Below are the code and all the weights of a small trained network. Each question names an input and a class and asks about switching units off, where a switched-off unit gives its printed mean instead of its output.

import numpy as np


def w(rows, s, z=0):
    codes = np.array(rows[::2]) - 128.0
    scale = np.full(codes.shape[1], s)
    scale[-1] = z or s
    return codes * scale


def norm(h):
    return h / np.sqrt((h * h).mean(-1, keepdims=True) + 1e-5)


def f(y):
    return y / 2 * (1 + np.tanh(0.7978845608 * (y + 0.044715 * y**3)))


def log_softmax(a):
    a = a - a.max(-1, keepdims=True)
    return a - np.log(np.exp(a).sum(-1, keepdims=True))


def net(x, mask):
    res = np.array(x, float).reshape(1, 4) / 4 @ E
    u = 0
    for l in range(3):
        y = f(norm(res) @ A[l][:, :-1].T + A[l][:, -1])
        res = res + np.where(mask[u : u + 5], y, B[l][:, -1]) @ B[l][:, :-1]
        u += 5
    return log_softmax(norm(res)[-1] @ U[:, :-1].T + U[:, -1])


A, B = {}, {}
E = w([
[223,94,153,178,142,36,23,170,77],'x0',
[183,130,71,187,83,155,169,151,157],'x1',
[191,250,148,89,135,236,73,156,128],'x2',
[109,127,55,147,108,146,42,35,137],'x3',
],0.0019)
A[0] = w([
[190,131,29,197,2,160,177,166,144,70],'L0N1',
[107,137,41,155,132,135,57,47,117,67],'L0N2',
[134,126,114,151,154,161,104,123,133,4],'L0N3',
[47,120,208,28,138,114,62,81,66,102],'L0N4',
[149,175,118,86,136,203,94,144,154,100],'L0N5',
],0.0038,0.0028)
B[0] = w([
[132,154,144,137,253,84,129,94,167,211],'L0N1',
[200,84,241,54,72,126,186,71,146,202],'L0N2',
[109,195,189,127,101,111,222,145,121,53],'L0N3',
[191,161,81,195,201,112,171,124,198,254],'L0N4',
[98,166,101,175,69,24,147,123,84,204],'L0N5',
],0.0049,0.0015)
A[1] = w([
[101,148,138,110,136,160,176,126,137,8],'L1N1',
[136,156,121,153,94,48,112,147,98,175],'L1N2',
[81,161,74,104,127,202,189,79,121,68],'L1N3',
[150,136,107,130,174,160,138,135,208,226],'L1N4',
[140,123,200,115,162,114,218,254,100,56],'L1N5',
],0.0043,0.0017)
B[1] = w([
[158,92,134,182,113,123,69,152,144,113],'L1N1',
[98,87,138,149,130,203,157,131,129,199],'L1N2',
[140,60,183,122,144,118,97,205,171,199],'L1N3',
[116,94,123,84,164,139,117,118,80,255],'L1N4',
[162,125,135,101,88,124,86,2,169,204],'L1N5',
],0.0057,0.002)
A[2] = w([
[122,95,103,154,115,67,185,132,104,144],'L2N1',
[166,212,135,99,123,171,96,165,114,96],'L2N2',
[84,71,106,85,139,100,156,108,139,130],'L2N3',
[190,98,132,181,123,104,53,141,57,27],'L2N4',
[153,64,119,56,148,163,61,148,3,254],'L2N5',
],0.0049,0.0028)
B[2] = w([
[89,253,98,89,124,156,97,122,79,164],'L2N1',
[70,55,72,144,119,5,101,114,38,180],'L2N2',
[169,202,134,157,71,101,50,204,55,215],'L2N3',
[40,60,182,10,176,86,86,211,238,170],'L2N4',
[105,170,119,155,64,220,226,148,159,254],'L2N5',
],0.0036,0.003)
U = w([
[97,64,166,105,111,154,117,224,191,247],'0',
[185,111,165,95,63,121,114,32,138,157],'1',
[76,154,70,170,78,75,109,155,24,157],'2',
[155,136,100,132,249,104,133,115,142,68],'3',
[136,184,125,158,107,200,194,130,107,28],'4',
],0.012,0.0013)

Each question gives the input, the list of numbers given to net, and the class t.
The units are the neurons (one row each of A and B). Each row of codes is followed by its name. A weight is (code - 128) times the scale printed after its matrix; where a second scale follows, it is the last column's (A, B and U).
mask holds one flag per neuron, layer by layer. A switched-off neuron (its flag False) gives its mean, the last column of its row in B, instead of its output. The means were averaged over made-up inputs and are rounded, as every weight is.
A unit's drop is (log p(t) with every unit on - log p(t) with that unit switched off) / (log p(t) with every unit on - log p(t) with every unit switched off).
The circuit of an input: a set's keep is (log p(t) with only the set's units on - log p(t) with every unit switched off) / (log p(t) with every unit on - log p(t) with every unit switched off). Starting from the 12 units with the biggest drops (on a tie, the unit counted first), units are removed one at a time, each time the one whose removal leaves the highest keep (on an exact tie, the one counted first), for as long as the keep stays at least 0.8.
units of the circuit, in order: the units of the circuit, biggest drop first
most important unit: the unit with the biggest drop
k most important neurons: the k neurons with the biggest drops, biggest first
k most important neurons of layer l: the k neurons of layer l with the biggest drops, biggest first
input [-5,-7,-7,-5], class 2: 3 most important neurons of layer 2 => L2N3; L2N4; L2N1
input [-7,-5,-3,7], class 0: 4 most important neurons => L1N3; L1N5; L0N1; L0N5
input [3,-4,6,-5], class 2: 2 most important neurons of layer 0 => L0N2; L0N5
input [-2,-1,6,1], class 2: most important unit => L0N5
input [0,-4,2,2], class 3: 2 most important neurons => L0N4; L2N5
input [-4,-6,7,5], class 2: units of the circuit, in order => L0N5; L2N2
input [-5,6,-7,-7], class 1: 2 most important neurons of layer 2 => L2N2; L2N5
input [-8,2,6,7], class 0: 2 most important neurons => L1N3; L1N5
input [-7,-3,-3,5], class 0: 2 most important neurons of layer 1 => L1N3; L1N5
input [-6,7,-5,-4], class 3: 4 most important neurons => L0N1; L0N5; L2N5; L2N4
input [-2,-2,-1,0], class 4: units of the circuit, in order => L1N4; L2N5; L2N4
input [-6,1,-8,-8], class 1: 3 most important neurons of layer 2 => L2N2; L2N4; L2N5
input [6,-2,7,5], class 2: 3 most important neurons => L2N2; L1N3; L1N5
input [4,-2,8,0], class 2: most important unit => L2N2
input [-3,8,4,-5], class 3: 2 most important neurons => L0N1; L0N2
input [-6,4,-2,6], class 0: 3 most important neurons => L1N3; L1N5; L0N4
input [5,-2,7,3], class 2: 4 most important neurons => L2N2; L1N3; L1N4; L1N1
input [-6,6,-7,-1], class 2: 3 most important neurons of layer 0 => L0N4; L0N1; L0N2
input [8,8,0,-4], class 0: 2 most important neurons => L2N4; L0N4
input [2,5,6,4], class 2: units of the circuit, in order => L2N2
input [-1,-2,6,3], class 2: 2 most important neurons => L2N2; L1N5
input [2,6,5,1], class 3: 3 most important neurons => L0N1; L2N3; L2N5
input [-3,-8,-6,1], class 3: 4 most important neurons => L0N4; L0N5; L2N2; L2N5
input [5,-8,-1,1], class 3: 2 most important neurons => L0N4; L1N3
input [8,7,8,-2], class 0: 3 most important neurons of layer 2 => L2N4; L2N3; L2N1
input [0,7,-6,4], class 3: 3 most important neurons => L0N1; L0N5; L2N2
input [4,-3,8,-8], class 1: most important unit => L1N5
input [-5,-4,5,-1], class 0: 2 most important neurons => L1N3; L0N1
input [7,7,-1,-1], class 0: 2 most important neurons of layer 0 => L0N4; L0N5
input [-6,-8,2,4], class 3: 2 most important neurons of layer 0 => L0N4; L0N5
